Below is a small trained network, with its code and all its weights. Each question gives an input and a class and asks what happens when units are switched off, that is, made to give their printed mean instead of their output.

import numpy as np


def w(rows, s, z=0):
    codes = np.array(rows[::2]) - 128.0
    scale = np.full(codes.shape[1], s)
    scale[-1] = z or s
    return codes * scale


def norm(h):
    return h / np.sqrt((h * h).mean(-1, keepdims=True) + 1e-5)


def f(y):
    return np.maximum(y, 0)


def log_softmax(a):
    a = a - a.max(-1, keepdims=True)
    return a - np.log(np.exp(a).sum(-1, keepdims=True))


def net(x, mask):
    res = np.array(x, float).reshape(1, 5) / 4 @ E
    u = 0
    for l in range(3):
        y = f(norm(res) @ A[l][:, :-1].T + A[l][:, -1])
        res = res + np.where(mask[u : u + 5], y, B[l][:, -1]) @ B[l][:, :-1]
        u += 5
    return log_softmax(norm(res)[-1] @ U[:, :-1].T + U[:, -1])


A, B = {}, {}
E = w([
[162,171,149,126,127,224,154],'x0',
[86,167,173,155,110,165,100],'x1',
[124,109,117,145,60,167,40],'x2',
[112,103,250,133,93,141,152],'x3',
[88,217,153,20,134,164,86],'x4',
],0.012)
A[0] = w([
[54,130,145,106,165,5,162,72],'L0N1',
[188,76,44,190,144,108,138,63],'L0N2',
[127,110,21,96,128,83,68,2],'L0N3',
[126,66,155,207,71,129,64,62],'L0N4',
[59,150,51,222,132,88,52,68],'L0N5',
],0.016,0.0031)
B[0] = w([
[203,112,193,123,184,49,156,222],'L0N1',
[136,95,92,121,140,192,191,254],'L0N2',
[53,141,96,35,116,102,96,226],'L0N3',
[129,86,193,128,53,142,101,238],'L0N4',
[67,179,118,252,123,95,124,223],'L0N5',
],0.019,0.0094)
A[1] = w([
[154,171,25,87,133,88,38,78],'L1N1',
[177,56,6,141,139,183,184,68],'L1N2',
[163,222,162,118,122,184,121,68],'L1N3',
[127,222,167,64,130,209,150,44],'L1N4',
[178,99,105,132,149,109,64,5],'L1N5',
],0.017,0.003)
B[1] = w([
[3,123,163,103,54,55,127,211],'L1N1',
[164,180,3,48,80,193,197,255],'L1N2',
[95,135,146,159,200,127,114,209],'L1N3',
[105,159,192,141,208,217,133,248],'L1N4',
[139,124,144,127,128,130,127,130],'L1N5',
],0.016,0.0083)
A[2] = w([
[177,194,27,223,121,121,102,152],'L2N1',
[206,111,116,120,217,68,114,75],'L2N2',
[147,184,191,135,119,65,28,200],'L2N3',
[61,178,47,6,144,91,13,139],'L2N4',
[126,212,140,105,216,180,107,5],'L2N5',
],0.016,0.0025)
B[2] = w([
[106,216,55,224,110,124,188,180],'L2N1',
[210,179,192,93,143,92,167,183],'L2N2',
[210,79,49,116,164,213,144,233],'L2N3',
[65,124,193,7,132,39,32,254],'L2N4',
[119,175,93,146,218,186,95,237],'L2N5',
],0.014,0.0089)
U = w([
[176,158,27,76,94,169,229,214],'0',
[137,206,203,141,247,203,122,196],'1',
[200,129,125,92,151,112,66,14],'2',
[63,176,111,239,78,98,143,103],'3',
[187,53,213,142,30,189,109,193],'4',
[27,177,144,46,121,22,99,147],'5',
[190,145,107,107,134,125,81,2],'6',
[228,149,199,79,201,43,209,180],'7',
],0.014,0.0049)

Each question gives the input, the list of numbers given to net, and the class t.
The units are the neurons (one row each of A and B). Each row of codes is followed by its name. A weight is (code - 128) times the scale printed after its matrix; where a second scale follows, it is the last column's (A, B and U).
mask holds one flag per neuron, layer by layer. A switched-off neuron (its flag False) gives its mean, the last column of its row in B, instead of its output. The means were averaged over made-up inputs and are rounded, as every weight is.
A unit's drop is (log p(t) with every unit on - log p(t) with that unit switched off) / (log p(t) with every unit on - log p(t) with every unit switched off).
The circuit of an input: a set's keep is (log p(t) with only the set's units on - log p(t) with every unit switched off) / (log p(t) with every unit on - log p(t) with every unit switched off). Starting from the 12 units with the biggest drops (on a tie, the unit counted first), units are removed one at a time, each time the one whose removal leaves the highest keep (on an exact tie, the one counted first), for as long as the keep stays at least 0.8.
circuit, biggest first: the units of the circuit, biggest drop first
top k neurons: the k neurons with the biggest drops, biggest first
top k neurons in layer l: the k neurons of layer l with the biggest drops, biggest first
drop of u: that unit's drop, to one decimal
input [3,4,3,-5,-4], class 3: circuit, biggest first -> [L0N5]
input [5,2,7,-2,-8], class 4: top 2 neurons -> [L0N4 L2N5]
input [0,-7,-6,7,-8], class 0: top 2 neurons -> [L0N2 L1N2]
input [0,6,-6,6,-1], class 7: circuit, biggest first -> [L0N1 L1N4]
input [3,7,6,-5,3], class 3: circuit, biggest first -> [L0N5 L2N1]
input [0,8,2,-7,2], class 5: top 2 neurons in layer 0 -> [L0N3 L0N2]
input [-4,-2,-6,0,-7], class 0: top 2 neurons in layer 0 -> [L0N2 L0N4]
input [1,0,-4,-3,-1], class 0: top 2 neurons -> [L1N2 L0N2]
input [-5,7,1,-8,-5], class 3: top 2 neurons -> [L0N5 L0N2]
input [-3,-4,-6,-4,-1], class 7: top 3 neurons -> [L0N1 L2N2 L0N3]
input [-8,3,-8,-8,3], class 7: top 2 neurons -> [L0N1 L2N2]
input [0,-5,4,3,7], class 1: top 2 neurons -> [L0N3 L1N4]
input [3,7,-3,-8,3], class 5: top 2 neurons in layer 0 -> [L0N2 L0N4]
input [-1,-4,-4,2,-5], class 0: circuit, biggest first -> [L0N2]
input [-1,-4,-6,-6,4], class 5: top 2 neurons -> [L0N3 L1N1]
input [-5,-7,2,-7,-4], class 5: top 3 neurons -> [L0N3 L2N4 L1N1]
input [-7,3,-1,-2,1], class 7: top 2 neurons -> [L0N1 L2N3]
input [-4,7,-4,-1,-6], class 3: top 3 neurons in layer 0 -> [L0N5 L0N2 L0N4]
input [-7,4,-8,-5,-5], class 7: top 2 neurons -> [L0N1 L2N2]
input [8,2,-6,-5,-3], class 0: circuit, biggest first -> [L1N2]
input [0,-6,7,-6,2], class 5: drop of L0N3 -> 0.3
input [-7,4,6,4,-2], class 4: drop of L0N4 -> 0.9
input [-4,-6,2,4,6], class 7: drop of L0N1 -> 1.0
